Below is a small trained network, with its code and all its weights. Each question gives an input and a class and asks what happens when units are switched off, that is, made to give their printed mean instead of their output.

import numpy as np


def w(rows, s, z=0):
    codes = np.array(rows[::2]) - 128.0
    scale = np.full(codes.shape[1], s)
    scale[-1] = z or s
    return codes * scale


def norm(h):
    return h / np.sqrt((h * h).mean(-1, keepdims=True) + 1e-5)


def f(y):
    return y / 2 * (1 + np.tanh(0.7978845608 * (y + 0.044715 * y**3)))


def log_softmax(a):
    a = a - a.max(-1, keepdims=True)
    return a - np.log(np.exp(a).sum(-1, keepdims=True))


def net(x, mask):
    res = np.array(x, float).reshape(1, 8) / 4 @ E
    u = 0
    for l in range(3):
        y = f(norm(res) @ A[l][:, :-1].T + A[l][:, -1])
        res = res + np.where(mask[u : u + 5], y, B[l][:, -1]) @ B[l][:, :-1]
        u += 5
    return log_softmax(norm(res)[-1] @ U[:, :-1].T + U[:, -1])


A, B = {}, {}
E = w([
[138,116,179,97,187,98,135,121,133],'x0',
[207,114,96,91,172,232,179,104,143],'x1',
[135,143,79,76,65,193,102,93,135],'x2',
[128,103,169,58,158,147,14,156,71],'x3',
[105,248,115,118,177,125,81,112,129],'x4',
[210,146,162,130,130,81,102,154,171],'x5',
[121,155,184,174,71,107,162,127,57],'x6',
[164,162,140,203,149,186,84,60,108],'x7',
],0.016)
A[0] = w([
[115,117,64,166,118,122,73,182,146,61],'L0N0',
[7,103,98,145,68,119,149,136,99,147],'L0N1',
[150,142,83,98,148,117,164,115,170,2],'L0N2',
[83,191,115,150,151,155,83,72,102,135],'L0N3',
[124,155,130,82,176,120,103,156,124,112],'L0N4',
],0.018,0.0087)
B[0] = w([
[74,127,97,108,112,153,143,193,117,146],'L0N0',
[50,91,67,139,109,93,115,215,96,247],'L0N1',
[114,101,178,119,96,42,97,137,87,150],'L0N2',
[252,157,165,80,136,156,158,34,88,208],'L0N3',
[41,102,101,145,155,130,99,163,108,186],'L0N4',
],0.016,0.011)
A[1] = w([
[88,236,75,184,150,117,86,90,135,92],'L1N0',
[94,169,81,127,45,157,210,112,140,72],'L1N1',
[162,139,118,142,104,70,250,85,124,5],'L1N2',
[113,41,139,112,112,170,78,135,95,81],'L1N3',
[126,143,82,138,45,117,88,148,235,102],'L1N4',
],0.011)
B[1] = w([
[185,241,98,76,143,212,138,56,117,176],'L1N0',
[111,54,69,116,113,89,96,168,161,237],'L1N1',
[137,190,127,44,106,215,158,67,117,164],'L1N2',
[165,250,111,149,152,140,139,81,59,255],'L1N3',
[182,132,62,143,128,92,107,195,112,217],'L1N4',
],0.013,0.0026)
A[2] = w([
[122,185,195,152,45,122,49,124,32,2],'L2N0',
[128,24,172,167,222,191,211,114,86,68],'L2N1',
[87,154,176,10,196,158,54,162,118,183],'L2N2',
[155,124,140,212,28,170,212,95,121,172],'L2N3',
[175,79,61,84,112,221,68,123,76,22],'L2N4',
],0.012,0.0034)
B[2] = w([
[162,60,191,161,195,33,38,112,101,190],'L2N0',
[133,100,119,208,249,142,104,70,76,205],'L2N1',
[91,128,31,145,97,89,181,141,56,255],'L2N2',
[100,177,44,30,129,109,115,169,120,200],'L2N3',
[150,199,111,72,103,156,218,106,174,214],'L2N4',
],0.014,0.0091)
U = w([
[141,111,252,145,68,82,67,117,165,110],'0',
[119,161,81,73,73,198,172,126,164,80],'1',
[168,141,121,104,156,175,134,37,96,137],'2',
[130,63,193,203,178,166,126,104,195,2],'3',
[79,95,105,148,135,78,96,182,86,230],'4',
],0.025,0.0099)

Each question gives the input, the list of numbers given to net, and the class t.
The units are the neurons (one row each of A and B). Each row of codes is followed by its name. A weight is (code - 128) times the scale printed after its matrix; where a second scale follows, it is the last column's (A, B and U).
mask holds one flag per neuron, layer by layer. A switched-off neuron (its flag False) gives its mean, the last column of its row in B, instead of its output. The means were averaged over made-up inputs and are rounded, as every weight is.
A unit's drop is (log p(t) with every unit on - log p(t) with that unit switched off) / (log p(t) with every unit on - log p(t) with every unit switched off).
The circuit of an input: a set's keep is (log p(t) with only the set's units on - log p(t) with every unit switched off) / (log p(t) with every unit on - log p(t) with every unit switched off). Starting from the 12 units with the biggest drops (on a tie, the unit counted first), units are removed one at a time, each time the one whose removal leaves the highest keep (on an exact tie, the one counted first), for as long as the keep stays at least 0.8.
circuit, biggest first: the units of the circuit, biggest drop first
top k neurons: the k neurons with the biggest drops, biggest first
top k neurons in layer l: the k neurons of layer l with the biggest drops, biggest first
drop when u is switched off: that unit's drop, to one decimal
input [5,-8,3,5,0,8,7,-1], class 0: top 2 neurons => [L0N1; L2N0]
input [3,-4,4,3,5,6,8,7], class 0: circuit, biggest first => [L2N0]
input [-1,6,1,6,-7,3,-2,-4], class 2: top 2 neurons => [L0N1; L2N1]
input [4,4,3,-3,5,-8,-5,-2], class 2: top 2 neurons => [L0N3; L0N1]
input [7,3,-8,2,-8,6,-6,-3], class 3: circuit, biggest first => [L0N1; L2N3]
input [-4,-8,8,-1,-2,8,6,6], class 0: top 2 neurons in layer 2 => [L2N0; L2N2]
input [0,4,-6,8,0,-2,0,2], class 2: top 3 neurons in layer 0 => [L0N1; L0N2; L0N0]
input [2,7,5,-2,-4,6,2,5], class 1: top 2 neurons => [L2N3; L0N3]
input [7,8,-7,-4,-7,-7,-4,-4], class 3: top 2 neurons => [L0N3; L2N2]
input [-5,2,-7,-7,-1,2,-5,5], class 1: circuit, biggest first => [L2N3; L2N0]
input [7,5,7,-6,4,-8,1,-5], class 4: top 2 neurons => [L0N2; L0N1]
input [-7,-3,8,5,0,5,-5,-2], class 1: top 2 neurons => [L2N4; L0N1]
input [-2,-2,4,4,0,2,-7,-1], class 1: top 3 neurons => [L2N4; L0N1; L2N0]
input [-6,7,1,4,0,7,7,-2], class 1: circuit, biggest first => [L2N4]
input [3,1,-1,-3,-8,2,3,2], class 2: top 2 neurons => [L2N1; L0N1]
input [7,4,5,-8,4,-7,-6,-1], class 2: top 2 neurons in layer 1 => [L1N4; L1N0]
input [-8,5,-2,-5,-3,-7,-5,-5], class 4: drop when L0N1 is switched off => 0.1
input [5,1,-8,-4,-6,2,-5,6], class 3: drop when L0N3 is switched off => 0.2
input [4,-4,1,3,1,5,-5,6], class 2: drop when L0N1 is switched off => 0.3
input [-5,-2,-6,7,0,-8,6,7], class 2: circuit, biggest first => [L0N3]
